Each row has a class, written as a number after it.
[-166   21   30   79   68  -66   36  113   59  216  297 -161  -12  -58
  -50  -28 -223  -44   64   29  -57  -74  268   11  -45  207  -40  -77
 -105  -22  -25  209 -227  217   15 -218  172  -53    6  385   16]
5
[ -11 -116 -163 -226 -212   11   12  138  244  -22  -43  229  338 -205
 -190  128 -140  490  -46 -139   64  323  315  156 -212 -290  -43 -148
   32  170 -546  382  363  100  -15  125  -83   -6   36    1   41]
6
[ 159  405  -37 -131  -13 -164  150   67  198 -185   51  206   17  -31
  -57   84  -20 -194  -65 -100  249  159 -184 -250 -407   66  -71  192
  101  204 -116 -187  163  266 -388 -120  210  248   64 -287  -98]
2
[ 182 -164   62  -42  -42 -102  104  -63 -296 -269  -14 -181   24 -150
 -248  143   50   29 -120   32   89 -201 -115  142  -78  -62  -77  108
 -370  230  243 -158   87  143  194 -107   48 -111 -128  432  130]
2
[-295  125 -232 -185  -68 -380  172  142  -54   34   97  -39  174 -179
   47  -64  333  299   31 -234  124  238  237 -103 -394   -5 -237  138
 -175  379 -129   18  241  604 -258  -99  309  346  -19  -51  135]
10
[-142  274  -40  185  123 -185   59  223  143  201  319   -4   86 -100
   26  -74 -248 -128   59    9  -28   81  428  -83   16  143  -28   35
   -8  -40 -225  216 -358  -54 -103  -54   83  -59  101   65  -95]
1
[ 160 -197  110  124  -68 -127   -5 -290 -131 -287 -142   66  -64 -168
 -383   55 -177 -179  -75  150  201 -261 -361   23  -68 -186   38 -105
 -126  147  122 -344  121  100  215  -59  -78  104  -73  332  341]
7
[  -2 -204  237 -267   90   40   10 -158 -426 -282 -247 -219   95 -299
 -269  169  167  231  -26 -207  295 -188 -534  174   28 -331   -6 -203
 -247  157   98 -478  459   84  308 -158    7  -51 -272  283  384]
9
[-203  231   14  290  145 -440   15  363  116  223  386   70   38  113
  -25  -58 -244 -163   79  -59   10   44  227 -176    5  143   52 -136
   60   32 -127   81 -272  193  -78 -191   18  107  209  165 -197]
2
[-170 -204   61 -543 -231  -23  112   -1 -276   72  524  283   43  -81
  170   38  314  244    3  -76   69  232  134   30   -1  372 -130   19
  -51 -121  254  185  226  -43 -200  200   18 -329 -333  -55  193]
4
[ 122  402   54  -13  133 -178  189  177   94 -221  -67  -63  145 -128
  -45  150  -14 -134   77 -153  323   88   34 -146 -331   77 -228   34
   -5   54 -129 -281    5  329 -366 -247  317  389    6  -87  -23]
8
[  34   77 -143 -269 -224  -26   35  164  238  -48 -165  329  382 -173
 -103   62 -112  454  -24 -156   66  321  289  179 -132 -260  -56 -189
   63  188 -605  374  226   70  -36  210 -111   27  -16 -161  117]
3
[  47 -168   87   45   82 -251  100  -96 -134 -217  136 -224  110 -143
 -259   67  -32  -62  -93  -71  113 -120 -162  110 -213 -109 -144   -6
 -306  202  113 -230   44  185   60 -149  -14 -130 -188  268   71]
0
[ -89   90   87 -137   90  269  214 -115 -428   86  224 -237  272 -348
  373  154  155   85  139  -70 -229  310  363 -175   79  287 -178 -184
 -202   21  483  -78  -62 -241 -154    2  128 -434 -404 -169  -38]
0
[-186  210  -26   99   77   33  139  130   79  140  354   -4   70 -146
   49   46 -190 -142  106   32 -111  -12  432 -107  -29  294   87   18
   33    7  -39   86 -238  -85  -45 -131   69 -274   71   51  -60]
1
[-122  199    0  146   54 -133   66  234  123  138  329   -9   29   14
   -6   -5 -173 -152   82   15  -41   13  411  -91  -42  227   14  -25
  -43  -50 -155  197 -294   85  -13  -95   95  -63   82  126 -104]
10
[-110  115  126  156   29 -203   99  165  -11  142  353  -77   98   -3
  -86   38 -150 -119  112   18  -21  -76  249 -150  -21  241   33   50
 -170  -28   45  115 -254  214   49 -211   87  -36  124  275 -174]
4
[  71  -36 -116 -341 -286   73   32   77  174 -107 -232  250  407 -251
  -93  136  -37  548 -164 -141   68  424  297  227 -185 -387  -85 -113
   26  187 -561  263  383  -12 -133   82   20  -73 -101 -201   70]
2
[ 122  315   26    8   86 -163  179   76   91 -109   19  -38   27 -120
   63   68  -29 -100  -27  -69  345  -64 -107 -127 -337   31 -269  195
  -64   -4  -35 -282  -28  370 -383 -315  319  302   95  -88   31]
1
[ 185   54  333 -570 -244  448   57  124 -336 -231 -133  159   78 -104
   18  203  106  264   19 -100   57  -87 -369  145  155  303 -209 -178
  -79  -25  392  -33  247  -82 -121  -55  -68 -562 -179  -26   23]
4
[ -32 -143  -92 -445 -238   22 -141  245  193 -110 -106  308  194 -252
 -311 -114  -23  532  -59 -164  -70  292   60  288   -8 -187 -392  -37
   -4  217 -571  369   57 -156 -104   37  -31 -286 -139 -104   67]
10
[ 151 -211   17   36  -44 -144   73 -113 -150  -81   79 -129    3  -83
 -238  132  -30   -3  -97   62   65 -141  -80  162  -93  -78  -67   65
 -363  199  152 -105   58  195  174  -73   87  -81 -158  338  107]
7
[  71  251   67   31   30 -225  200   73   72 -158   -7   39   65  -83
  -28   36   11 -223  -39 -103  367  -20 -226 -196 -303  -11 -165  101
   63  119   44 -385   65  334 -439 -259  226  330   28 -176   99]
1
[ 202 -283    3  -26  -95   -2   73 -139 -193 -226  -24 -199  -36 -119
 -202  193   -7   91 -130   80   73 -144  -95  174 -136  -92  -50  103
 -402  139  181 -170  185  184  264 -111   91  -79 -115  377  195]
6
[ 105  267   55 -108 -121  -41  178  191  114 -116  -37    7   82 -129
  177  193   40   48  -62 -114  199   25    2 -220 -333   83 -230  128
  -82  132  136 -103  117  311 -471 -403  276  163  112 -182  -76]
6
[-109  -70  152 -293 -198  231  157   86 -377  142  222  -22  147  -25
  268  126  283  175   36   -8 -149   -5  112   12  120  279 -145 -154
  -93 -115  557  112   71  -93 -208 -221  101 -425 -255  129  -63]
4
[ 205 -216  113  -91  -62 -147   47 -232 -204 -320  -30   53   28 -250
 -290   46   85  -28  -71   49  208 -166 -326   86 -110 -114  -86   77
 -305  167  123 -180  252  214  167   32    3  -13 -223  299  294]
10
[ -99 -192  170 -268  -98  246  175    0 -255  123  199 -205  170 -107
  118  190  178  204   -2 -127 -136    2  240   96  -34  215 -136   -6
 -292   63  502   87  111   58 -112 -163   63 -554 -189  104  -86]
7
[  91  -33 -168 -354 -297  135   66  175  158 -110 -287  237  407 -286
  -42  197 -103  608  -68 -123  -56  341  293  287 -105 -365 -126 -264
  -12  303 -472  288  335    9   30   88 -104 -132  -96 -113  206]
8
[ 160  269   48  -85   74  -18   10 -176   61 -333 -212  387  228 -204
  -17  142 -135   63    7   35   34  136 -447  -92 -101  -90 -116 -226
   24   73 -201 -364  188  128 -150  -33   33 -150 -134 -292  221]
3
[  24  262  -69  -48  231 -106  126  217  230  -75   67  104  112 -136
  156   15   11   41  -97 -114  201  238  -51 -147 -354  -70 -262   60
    1  140 -195 -163   97  245 -525  -43  270  173   27 -278 -161]
4
[ 165 -224   58 -165   12  -87   93 -146 -237 -296  -56 -205  -60 -217
 -209  185   66  308 -116   11  157  -97 -167  142 -164  -78   19   42
 -390  262  230 -162  329  290  335 -152  157  -97 -154  367  191]
2
[-147  195   13  133    0  -85   56  267  169   95  252   46   31    4
  -59   13 -226 -140   70   22  -55   34  480 -149  -58  195   57  -42
  -22  -58 -122  201 -185   82  -56 -185   66    5  178  192 -111]
6
[ -14 -292  130 -152 -148  293   34   -2 -206  179  199  -75   82   75
  101  149  171  116   14   60 -151 -124   44  194   27  213 -267 -124
 -168 -237  333  167   19 -119 -161 -161   57 -438 -172  230 -245]
2
[ 159 -312   53  -18 -140  377  105   47 -347  -17   48 -327   60 -447
 -176  429  312   59   -9   45 -149   60  450   70   36   71  111  170
 -384  352  359  245  541  -76  229   19  150  -85  -81  463  -62]
9
[  83  261   24  -53  120  -79  193  104   78  -85   -2  175   64 -169
  229  105   57    8   -6  -71  239   29 -190 -125 -164   16 -266  104
  -39   73  100 -298   16  229 -468 -105  232   69   11 -253  128]
2
[-115  -39  -38  311   11 -130 -114  131  179  246  324  175  -59    1
 -157 -177 -218 -111   21  152 -143 -350  294   18   44  187 -121    2
 -139  -39 -210  484 -263  -39  -20   49   19 -251  209  398 -176]
6
[ -91  -72  123 -206  -62  160  156  -90 -318   90  149   16  174  -81
  195  111  208  123   27  -38  -45  -10   87   30   59  142 -117  -28
 -186  -63  429  -67   16  -75 -122   83  -12 -399 -219   31   61]
2
[  20 -199   27   82   -3 -268  -20  -77 -108 -182   95  -74   -5   -5
 -326   74  -68   31 -112  -10   56 -190 -215  212 -168 -184  -85 -103
 -278  120  123 -165  173  299  107 -258  -39  -43  -65  499   13]
4
[ -34 -148  185 -314 -102  284  126   38 -300  220  124   -7  146  -36
  290  234  245  246  102  -63  -45  -65  -73  138  160  239 -160 -131
 -124 -129  511   41   42 -115 -189 -128  -17 -369 -246   59  -77]
3
[  82   -1 -129 -352 -314   20   39  179  269 -176 -324  316  455 -260
 -140  188 -111  587  -83 -153   67  382  202  267 -207 -382 -168 -263
   59  252 -602  271  360  109  -23   26    9  -82 -114 -143  240]
4
[ 233 -101  105  -58 -101  -55   35  -72 -159 -270  -37  -34  -29  -40
 -305  147    5  -34 -134   16   73 -265 -232  196  -78  -83  -50   34
 -250  143  121 -101  110  116  201 -125  -29 -118  -73  382   87]
0
[  20    2  108 -325 -131  192  163   38 -117  123  201  -17  140   30
   60  214  151  134   99  -44 -124   42  115  -23   49  285 -135    1
 -164 -108  346  171  -29 -152 -172  -41   92 -273 -164  -12 -278]
9
[ 131  325   12 -244   14  -36  139  173   58 -178  -18  172   70 -237
   23  113   60  138   39 -155  295   79 -135 -151 -279   35 -237  103
   18  115  -29 -138  212  316 -380 -164  191  249   90 -137   32]
7
[  62    3 -195 -334 -403   11  -92  137  238  101    6  774  280  -64
 -286 -130  176  207 -171 -104   -6  224   72  205 -197 -182 -244  -66
   98  347 -770  899  634   -7 -329  590 -197 -213   59 -159  -25]
1
[-155  139   46  172   28  -94   55  219  124  151  295  -17   11   25
  -20   21 -164 -130   43   39  -59    3  387  -99  -13  183   80   40
  -26  -75  -89  152 -229   79  -20 -219  108  -86  177  154 -101]
5
[-192  148   22  -21 -112 -158   11  480  195  123  346   18  -12   43
  -76  -22 -216   68   62  -49  -68   53  476 -100   27  269   74  -41
  -51   -7 -108  464 -191   59  -61 -207   33  -27  238  209 -223]
3
[ -39   -1   82 -372  -79  332  122   82 -263   74  205   80  104 -159
  426   52  189  325   61   17  -59    9  134    2  140  279 -161 -155
  -98  -64  449   56  -83 -131 -203  203  -31 -472 -414 -170   77]
10
[  77  302   -1  -69  106 -135  159   96   69 -202  -48   83   65 -151
   66   56  132  -51  -54 -137  262   52 -110 -152 -320  -27 -196  101
   -5  136  -20 -215  144  257 -420 -158  217  283   64 -160  -35]
3
[ 165 -302   24   -5  -41  -50   68 -223 -140 -148   55 -202   15 -162
 -275   97  -19   -7  -85   58  103 -179 -124  253 -103 -141  -95   93
 -353   83  141 -175  125   44  195  -28   17  -93 -252  328  203]
1
[-287   54   62  209   67 -271   42  181  127  302  557   14  -16   10
  -79  -79 -145 -200   36   -2  -97   74  414 -183  -21  197  118   26
  -67   11  -57  248 -105  111 -105 -252   75  -79  142  165 -231]
5
[-224  131  174 -285 -343   92   36  148 -436   61  350   48  144   89
  288  -41  -11  251   -8  -12   83 -358  247   19  -43  394  -13 -216
 -174 -326  421  422   33  134 -192 -160 -211 -554   51  414 -198]
4
[-213  313  364 -118    3 -313  -71   -1   -6  -93  175  118  -64 -101
   -5   81  -25  197   93 -303  414 -204 -828 -106  -73  184 -202 -106
  316   33  115 -664 -133  548 -486 -623  157  -57  -91 -441   86]
0
[  52   13 -236 -369 -106  174   44  225  355  -58 -173  314  464 -317
 -119  143 -196  629  -10 -167  -87  422  286  271 -206 -295 -248 -265
   23  367 -653  384  264   51  -44  322 -115 -279 -116 -212   67]
0
[ 111 -249  -33  -38  -96  -17   29    7 -159 -152  -34 -183   20    2
 -209  174  196   43 -108  -24   12 -106 -130  255 -155  -92 -162   66
 -363  165  166 -147  188   98  107  -35  105 -104 -217  316   91]
6
[ -33 -109  107 -265  -75  224   77   71 -187   74  142   -8   74    9
  155    9  174  134  -12  -84  -98  101   85   74   39  202 -158 -136
 -100  -71  280  105   50 -158 -187   47    4 -382 -249  -51  -18]
10
[ 154   49 -144 -329 -289  153   32  299  144 -119 -230  276  366 -211
  -77  177 -115  517  -47 -140    4  282  259  207  -98 -257 -131 -162
    9  198 -482  340  217   10  -31   88  -81  -64   49  -49   61]
7
[-116  221  -53  237  157 -109   10  279  186  127  278  -21   50   53
  -55  -43 -109 -128   52   33  -91   24  387  -73 -112  164  -18   18
  -30 -100 -291  233 -166  154  -74 -127  198  -11  170  211 -227]
6
[  91  309   64 -109  -67 -193  -50   34   39 -391 -331  359   77 -185
  -55   78  -44  179   -2  -44  110  116 -348 -132  -30  -73  -41 -172
   24  138 -111 -204  128  146 -158 -149   32  133   29 -169  202]
9
[  18   39 -221 -256 -319   30  -29  189  226    4 -144  424  331 -181
  -78   88   -7  427  -76 -163  -36  329  151  177 -161 -304 -124 -192
  102  302 -517  382  376   45 -150  199 -102  -16    4 -161   69]
1
[ 270 -162  138 -371 -167 -133   88   -3 -362 -202  287  101  -42 -252
 -288  115  264  252 -268  -26  147 -182 -372  104 -164   -7 -105  253
 -433  467  219  132  690  433  156 -157  119 -407 -136  351  141]
3
[ 162   92  131  -47  -88   -7  -45 -176   33 -326 -274  279   25 -174
 -107  138  -60    8 -106   11   76  125 -549  -94 -108 -147  -91  -56
   62  139  -53 -435  256   65 -217 -240   76  -32    3 -280  230]
8
[  42  257   81 -104   58 -206   36  -88  -12 -247 -121  302  161 -237
    1   71  -51   65   69  -80   97  123 -389 -159  -60  -18  -70 -126
  -64  179  -17 -349  139  159 -212  -35   10   47 -124 -213  239]
8
[  27  351   36  -97   70 -155  170  210  114 -179   -4   58   98 -123
   33  101   71  -14  -28 -191  269  103  -87 -172 -357   26 -203   74
   63  139  -27 -270  123  327 -453 -298  243  259   91 -175  -46]
5
[ -43   15  134 -262  -94  164  130   56 -360   46   89  -43   26  -75
  247   92  307  103   -7  -17    6  -49   74  105  118  298 -148  -26
 -139  -39  410   44   65   -9 -160  -15  128 -290 -207   49   43]
3
[ 125  343   13 -108   98  -67  187  166  174 -100   94  100   56 -258
   78  134   44  -11  -49  -87  251  212  -35 -280 -305   -8 -200  257
   40  134  -61 -137  227  217 -433 -283  355  161  130 -286  -74]
5
[  94  -39  291 -212   47  283   88 -248 -420   17  -79   81  140 -299
  166   60  115  215  -63   19   69  -11 -173  -71  204  -48 -200  135
 -277  -54  387 -287   63 -141 -135   45   26 -391 -163 -121  181]
4
[ -30  114  189  165  112 -585  224 -107  212  -25  257  102   -4 -287
 -350  -75  101 -341 -114  -80  478  -15  -30 -145 -445  -77 -168  436
  -12  168 -320 -271  321  713 -213 -456  507  338  159    4  366]
9
[ 150  313   15 -143   95  -34  180  107  140 -208  -96   58  144 -236
   52  101   15   14  -36 -137  239  117 -112 -123 -336  -14 -301  118
   34  155 -106 -257   84  247 -346 -204  284   98  -19 -245   36]
6
[-262   90  -71  148  197 -474  241 -102  353  243  141  -46  167  231
  121 -137  -73 -280   47  -10   47  153   54 -416 -384    2   59  192
 -280  141  244 -219   -1  319 -460  -44  140  248  -14 -297 -207]
8
[  83   21  -67 -406 -270   82   -3  103  133 -167 -233  168  325 -367
 -285   71  -40  653  -67 -292   71  418  231  257 -185 -379 -117 -126
   91  161 -640  380  378   -5  -20 -114  -29   89   57  -26  148]
7
[ -44  -99   90 -220 -147  265   76   -6 -268  140  174   26   80  -25
  217  124  167  150   29    5  -70    9   44   84   86  205 -173 -152
  -86 -130  368   20   53 -112 -136   44   30 -373 -229    1   -5]
5
[ 163 -117  -22  -49  -61  -88   80  -11 -164 -254   47  -61   42 -162
 -191  166   63   70  -70   -3   63 -108  -39  143 -158    6  -81   46
 -276  193  139  -84  223  219  121  -57   65  -64 -117  358  105]
6
[ 155 -202    7   14  -21  -51  103  -45  -99 -136   83  -50   14 -104
 -130  164   49   29  -92   83   52 -132  -87  109 -143  -32  -32   57
 -311  195  242 -102  172  191   64  -44   72 -146 -139  270   86]
7
[-225  223   17  186   41 -422  105  292  121  100  299   13  -23   22
  -15  -76 -294  -64   46   27   77  -39  555 -161    2  227   91   67
 -177  -15  -76  147 -424  213   32 -225  105   44  198  238   49]
6
[  36  295   71 -187  102 -206  127  361   96 -127  -26   -2   85 -118
   37   85  155  119   43 -250  214   89 -199 -127 -241  115 -282  127
  -40  183   69 -114   59  329 -417 -334  287  207   58  -72 -108]
0
[ -21 -136  205 -450 -403  285   57 -207 -167  -66  118  133  167   40
 -144   81   64  -10  -15  -71   70 -160  -82  365    0  143 -174  -43
  -42 -390   66   33  139  -56 -203 -104  -44 -478 -257  123   88]
10
[  67  332   64  -73   61 -130  161  149   95 -166  -17   97   48 -139
   44  101  116  -73  -68 -145  282   93  -97 -197 -326   20 -227  107
   48  152    1 -199  154  295 -463 -255  287  203   77 -201   -8]
5
[ 165   74 -165 -380 -255   88    5  247  193 -104 -118  426  306 -164
 -144  196  -22  505  -81 -153   34  240   41  249 -185 -195 -132 -105
   -4  212 -568  487  488   55 -167  195 -101  -85  113    3    2]
2
[  36  229  111   23  -34  -11   76  186   91   23  353  -21  133 -140
 -258  -16 -285 -219   64   55  -31  -50  392 -105  -85  300   16   83
   28  -15 -240  352 -230    4   54 -183   68 -208   85  269 -211]
5
[-180   78   75  160  108 -134   53  198   67  121  278  -70   20  -11
  -37  -34 -168  -58   58   51  -99   22  406 -103   92  184   89    0
  -77  -91  -63  154 -284   20   22 -204   83  -61  146  183 -105]
3
[ 130  284   18 -125   67 -134  117  112  137 -165   -2  141   57 -162
  -32   31   32   12  -43 -135  248   70 -160 -124 -317  -12 -272   69
   22  144 -147 -124  114  338 -367 -160  244  226   35 -134  -10]
10
[-192  235   88  210  200 -253  167  344   46  126  353  -27  123   20
   77   25   29 -187   81  -35  -59  -40  430 -110   -6  285   42   37
 -148   -4    5  147 -207  227 -138 -136  127 -124  125  165 -119]
9
[ 177 -301  -22  -26  -61   49   16 -140 -104 -109   85 -192  -59 -160
 -255   90    5  -31  -96   41    1  -49   -9  170 -130  -82  -45  203
 -324   78  135  -23  228   22  146  -69   85  -78 -126  358  128]
9
[ 187  217   53 -135   82   49  107  461  392 -130 -113  390   20   84
  254  164   22  189  159  -28  355    6 -351 -233 -192  205 -219   81
   31 -141  -97 -194 -150  416 -556   63  157  537  319 -324 -327]
10
[ -32  -73  188 -204  -72  290   82  117 -271   64  117 -105  103  -31
  249  117  204  124   -1  -46 -115    5   20    9  100  250 -208 -102
 -118  -52  472    1  -53 -186 -259  -46   30 -457 -216  -76 -169]
2
